Below are the code and all the weights of a small trained network. Each question names an input and a class and asks about switching units off, where a switched-off unit gives its printed mean instead of its output.

import numpy as np


def w(rows, s, z=0):
    codes = np.array(rows[::2]) - 128.0
    scale = np.full(codes.shape[1], s)
    scale[-1] = z or s
    return codes * scale


def norm(h):
    return h / np.sqrt((h * h).mean(-1, keepdims=True) + 1e-5)


def f(y):
    return y / 2 * (1 + np.tanh(0.7978845608 * (y + 0.044715 * y**3)))


def log_softmax(a):
    a = a - a.max(-1, keepdims=True)
    return a - np.log(np.exp(a).sum(-1, keepdims=True))


def net(x, mask):
    res = np.array(x, float).reshape(1, 2) / 4 @ E
    u = 0
    for l in range(3):
        y = f(norm(res) @ A[l][:, :-1].T + A[l][:, -1])
        res = res + np.where(mask[u : u + 5], y, B[l][:, -1]) @ B[l][:, :-1]
        u += 5
    return log_softmax(norm(res)[-1] @ U[:, :-1].T + U[:, -1])


A, B = {}, {}
E = w([
[44,99,201,138,177],'x0',
[106,52,254,70,33],'x1',
],0.0075)
A[0] = w([
[145,170,158,67,168,82],'L0N0',
[197,133,89,56,98,149],'L0N1',
[121,50,184,142,52,138],'L0N2',
[255,152,60,128,142,2],'L0N3',
[112,130,75,151,238,57],'L0N4',
],0.0071,0.0036)
B[0] = w([
[178,180,215,192,131,111],'L0N0',
[171,115,106,179,74,196],'L0N1',
[161,80,99,128,253,254],'L0N2',
[31,142,197,94,81,219],'L0N3',
[111,170,115,166,185,222],'L0N4',
],0.0071,0.0041)
A[1] = w([
[83,66,213,108,182,217],'L1N0',
[72,183,88,183,193,149],'L1N1',
[92,97,254,111,177,13],'L1N2',
[174,127,196,77,80,66],'L1N3',
[116,105,196,105,179,2],'L1N4',
],0.0088,0.00075)
B[1] = w([
[70,188,92,7,9,253],'L1N0',
[78,128,254,127,173,250],'L1N1',
[9,89,112,56,75,238],'L1N2',
[101,146,109,208,239,163],'L1N3',
[52,109,101,101,35,191],'L1N4',
],0.0066,0.0064)
A[2] = w([
[74,161,130,155,135,137],'L2N0',
[132,180,125,160,45,3],'L2N1',
[71,158,132,144,174,149],'L2N2',
[98,150,148,165,158,91],'L2N3',
[110,176,135,169,245,17],'L2N4',
],0.012,0.0032)
B[2] = w([
[223,145,185,182,148,196],'L2N0',
[54,230,124,177,13,154],'L2N1',
[196,165,145,119,203,221],'L2N2',
[145,193,46,159,182,175],'L2N3',
[254,151,27,201,228,254],'L2N4',
],0.0073,0.007)
U = w([
[232,15,112,152,115,186],'0',
[206,198,109,217,240,195],'1',
[119,212,103,205,2,147],'2',
[108,116,159,170,134,2],'3',
[34,63,142,12,56,174],'4',
[52,186,230,102,206,48],'5',
],0.016,0.0064)

Each question gives the input, the list of numbers given to net, and the class t.
The units are the neurons (one row each of A and B). Each row of codes is followed by its name. A weight is (code - 128) times the scale printed after its matrix; where a second scale follows, it is the last column's (A, B and U).
mask holds one flag per neuron, layer by layer. A switched-off neuron (its flag False) gives its mean, the last column of its row in B, instead of its output. The means were averaged over made-up inputs and are rounded, as every weight is.
A unit's drop is (log p(t) with every unit on - log p(t) with that unit switched off) / (log p(t) with every unit on - log p(t) with every unit switched off).
most important unit: the unit with the biggest drop
top k neurons: the k neurons with the biggest drops, biggest first
k most important neurons of layer l: the k neurons of layer l with the biggest drops, biggest first
drop when u is switched off: that unit's drop, to one decimal
input [-5,-3], class 2: most important unit => L0N2
input [-4,2], class 0: top 2 neurons => [L1N0, L0N1]
input [-8,6], class 0: top 2 neurons => [L1N0, L2N4]
input [-3,-2], class 2: top 2 neurons => [L0N2, L0N1]
input [-8,4], class 0: top 2 neurons => [L1N0, L1N4]
input [-5,7], class 0: top 2 neurons => [L0N3, L0N1]
input [-2,3], class 0: 2 most important neurons of layer 0 => [L0N3, L0N1]
input [-6,4], class 0: top 2 neurons => [L1N0, L2N4]
input [-7,7], class 0: drop when L2N4 is switched off => 0.1
input [8,-2], class 4: drop when L0N2 is switched off => 0.1
input [-8,-5], class 2: drop when L0N2 is switched off => 0.6
